Below are the code and all the weights of a small trained network. Each question names an input and a target symbol and asks about switching units off, where a switched-off unit gives its printed mean instead of its output.

import numpy as np


def w(rows, s, z=0):
    codes = np.array(rows[::2]) - 128.0
    scale = np.full(codes.shape[1], s)
    scale[-1] = z or s
    return codes * scale


def norm(h):
    return h / np.sqrt((h * h).mean(-1, keepdims=True) + 1e-5)


def f(y):
    return np.maximum(y, 0)


def softmax(a):
    e = np.exp(a - a.max(-1, keepdims=True))
    return e / e.sum(-1, keepdims=True)


def log_softmax(a):
    a = a - a.max(-1, keepdims=True)
    return a - np.log(np.exp(a).sum(-1, keepdims=True))


def net(x, mask):
    ids = ['ΞΨΩαβγηλμστφ'.index(c) for c in x.split()]
    T = len(ids)
    res = E[ids] + P[:T]
    q, k, v = (norm(res) @ M[0].T for M in (Q, K, V))
    z = softmax(np.where(np.tri(T) > 0, q @ k.T / 2**0.5, -1e9)) @ v
    res = res + np.where(mask[0], z, O[0][:, -1]) @ O[0][:, :-1]
    y = f(norm(res) @ A[0][:, :-1].T + A[0][:, -1])
    res = res + np.where(mask[1:25], y, B[0][:, -1]) @ B[0][:, :-1]
    return log_softmax(norm(res)[-1] @ U[:, :-1].T + U[:, -1])


Q, K, V, O, A, B = {}, {}, {}, {}, {}, {}
E = w([
[142,132,115,151,212,91,93,147],'Ξ',
[102,131,137,118,254,100,105,135],'Ψ',
[70,133,113,91,160,89,130,158],'Ω',
[188,132,84,168,253,123,180,140],'α',
[132,70,62,63,241,208,190,75],'β',
[69,68,118,14,130,131,163,108],'γ',
[54,147,11,104,208,181,124,97],'η',
[115,98,121,35,106,190,205,8],'λ',
[143,112,120,97,145,55,129,34],'μ',
[158,161,142,145,169,166,192,7],'σ',
[153,39,92,119,175,113,190,234],'τ',
[83,115,185,177,175,150,143,138],'φ',
],0.012)
P = w([
[22,137,71,199,130,63,134,86],'0',
[133,131,120,65,79,216,9,121],'1',
[70,91,85,187,140,81,97,63],'2',
[89,185,173,43,118,166,105,184],'3',
[82,149,121,178,110,70,153,130],'4',
[180,119,177,81,90,175,8,127],'5',
[132,111,148,172,103,74,126,109],'6',
[117,153,200,42,127,153,95,165],'7',
[76,129,107,178,123,76,128,97],'8',
],0.011)
Q[0] = w([
[110,204,199,20,208,122,173,171],'head 0',
[214,116,192,62,128,229,4,158],'head 0',
],0.015)
K[0] = w([
[171,23,205,133,156,145,125,97],'head 0',
[184,132,248,138,76,88,192,162],'head 0',
],0.012)
V[0] = w([
[109,3,102,112,145,130,124,226],'head 0',
[166,167,65,35,131,25,122,106],'head 0',
],0.0059)
O[0] = w([
[102,2,88,141,164,157,129,121,1],'head 0',
[113,130,98,72,182,15,121,49,146],'head 0',
],0.0089,0.00059)
A[0] = w([
[99,94,213,140,123,97,117,103,65],'neuron 0',
[146,101,204,147,82,248,117,179,2],'neuron 1',
[107,40,103,179,150,115,150,140,180],'neuron 2',
[111,120,153,111,161,115,99,203,83],'neuron 3',
[77,104,148,73,64,197,110,88,174],'neuron 4',
[120,110,121,120,46,138,194,93,190],'neuron 5',
[74,65,88,130,26,68,119,169,56],'neuron 6',
[77,116,106,156,103,152,142,90,95],'neuron 7',
[126,45,84,134,137,132,105,230,21],'neuron 8',
[104,90,93,62,89,97,83,152,59],'neuron 9',
[106,79,154,179,119,93,203,139,105],'neuron 10',
[167,120,95,142,122,128,116,79,165],'neuron 11',
[154,196,159,111,89,146,107,160,51],'neuron 12',
[124,135,198,78,58,170,83,169,158],'neuron 13',
[127,191,155,142,96,135,138,93,111],'neuron 14',
[98,96,123,153,129,64,83,199,63],'neuron 15',
[109,108,99,120,150,161,142,138,101],'neuron 16',
[104,113,131,223,35,68,105,125,150],'neuron 17',
[184,105,36,137,152,112,192,142,63],'neuron 18',
[128,105,24,169,100,52,146,104,119],'neuron 19',
[138,157,141,47,118,185,131,155,93],'neuron 20',
[59,84,127,138,104,114,161,112,109],'neuron 21',
[117,105,162,149,74,122,175,70,145],'neuron 22',
[195,190,131,48,122,102,119,122,50],'neuron 23',
],0.012,0.0061)
B[0] = w([
[35,147,120,158,93,209,126,189,150],'neuron 0',
[17,198,3,66,141,158,140,228,196],'neuron 1',
[149,195,195,116,80,76,151,95,249],'neuron 2',
[150,102,73,76,141,137,73,96,161],'neuron 3',
[130,94,149,175,122,58,135,206,204],'neuron 4',
[102,102,93,84,151,61,70,117,163],'neuron 5',
[60,150,4,147,192,169,102,15,145],'neuron 6',
[156,140,198,92,160,153,131,178,164],'neuron 7',
[104,123,170,87,58,70,98,228,150],'neuron 8',
[134,181,188,124,196,77,167,71,149],'neuron 9',
[96,182,117,221,120,125,87,67,186],'neuron 10',
[100,160,141,111,146,118,197,152,193],'neuron 11',
[164,56,238,177,41,190,130,156,162],'neuron 12',
[144,127,65,107,172,254,202,91,205],'neuron 13',
[132,104,216,146,164,171,157,146,159],'neuron 14',
[165,58,154,99,236,210,90,172,152],'neuron 15',
[134,112,172,110,137,158,116,145,162],'neuron 16',
[220,61,136,68,76,160,150,45,162],'neuron 17',
[61,49,117,159,140,128,165,100,201],'neuron 18',
[181,115,66,140,92,170,111,204,254],'neuron 19',
[199,154,133,201,81,106,77,81,190],'neuron 20',
[119,116,183,105,78,205,101,130,179],'neuron 21',
[182,181,77,76,147,113,119,181,167],'neuron 22',
[39,150,111,133,40,120,88,75,175],'neuron 23',
],0.0087,0.0086)
U = w([
[251,53,131,137,159,137,110,147,110],'Ξ',
[129,134,171,151,241,120,65,152,145],'Ψ',
[136,105,54,128,202,212,116,2,2],'Ω',
[134,120,103,220,155,80,171,121,232],'α',
[106,43,152,70,185,149,214,75,128],'β',
[24,182,118,77,113,65,116,69,120],'γ',
[90,154,74,108,120,190,149,205,122],'η',
[133,98,193,77,98,36,137,217,200],'λ',
[189,138,53,87,51,94,104,81,132],'μ',
[192,225,150,76,201,118,206,117,39],'σ',
[106,29,104,158,78,109,68,127,118],'τ',
[134,144,209,154,65,183,121,98,148],'φ',
],0.0081,0.0037)

Each question gives the input, a string of symbols that net reads in full, and the target symbol t.
The units are the heads (2 rows each of Q, K, V and O) and the neurons (one row each of A and B). Each row of codes is followed by its name. A weight is (code - 128) times the scale printed after its matrix; where a second scale follows, it is the last column's (O, A, B and U).
mask holds one flag per unit, heads first, then neurons. A switched-off unit (its flag False) gives its mean, the last column of its rows in O or B, instead of its output. The means were averaged over made-up inputs and are rounded, as every weight is.
A unit's drop is (log p(t) with every unit on - log p(t) with that unit switched off) / (log p(t) with every unit on - log p(t) with every unit switched off).
The circuit of an input: a set's keep is (log p(t) with only the set's units on - log p(t) with every unit switched off) / (log p(t) with every unit on - log p(t) with every unit switched off). Starting from the 12 units with the biggest drops (on a tie, the unit counted first), units are removed one at a time, each time the one whose removal leaves the highest keep (on an exact tie, the one counted first), for as long as the keep stays at least 0.8.
circuit, biggest first: the units of the circuit, biggest drop first
unit that matters most: the unit with the biggest drop
top k neurons: the k neurons with the biggest drops, biggest first
input α η τ α Ψ μ α γ, target γ: circuit, biggest first : (head 0; neuron 23)
input σ α β σ α μ, target φ: circuit, biggest first : (head 0; neuron 12; neuron 14)
input α γ α μ μ μ β Ψ, target γ: top 2 neurons : (neuron 23; neuron 19)
input Ξ Ψ σ λ φ σ, target η: unit that matters most : neuron 1
input η φ μ α μ η, target γ: circuit, biggest first : (head 0; neuron 19)
input σ σ φ α Ψ τ, target λ: top 2 neurons : (neuron 8; neuron 2)
input σ σ α α, target φ: circuit, biggest first : (head 0; neuron 12; neuron 23)
input φ α σ τ β α, target λ: circuit, biggest first : (head 0; neuron 8; neuron 2)
input γ α η, target η: circuit, biggest first : (neuron 19; neuron 7; neuron 10)
input α φ α α φ σ γ α γ, target γ: top 2 neurons : (neuron 6; neuron 9)
input φ α β φ σ Ψ η φ Ψ, target Ψ: circuit, biggest first : (neuron 15; neuron 13)
input μ α α Ξ σ η, target φ: circuit, biggest first : (head 0; neuron 12)
input α γ α μ β Ξ, target γ: circuit, biggest first : (head 0; neuron 23)
input α α Ω φ φ γ, target η: circuit, biggest first : (head 0; neuron 1)
input σ α α Ψ σ γ Ξ Ξ λ, target λ: unit that matters most : neuron 4
input φ β σ μ τ η γ η β, target β: top 2 neurons : (neuron 18; neuron 1)
input φ Ω α α μ, target μ: top 3 neurons : (neuron 19; neuron 17; neuron 13)
input λ τ α β α β, target Ξ: top 2 neurons : (neuron 4; neuron 20)
input φ φ α σ φ α τ, target τ: top 2 neurons : (neuron 8; neuron 6)
input α Ψ φ Ψ α α α α, target Ω: unit that matters most : neuron 4
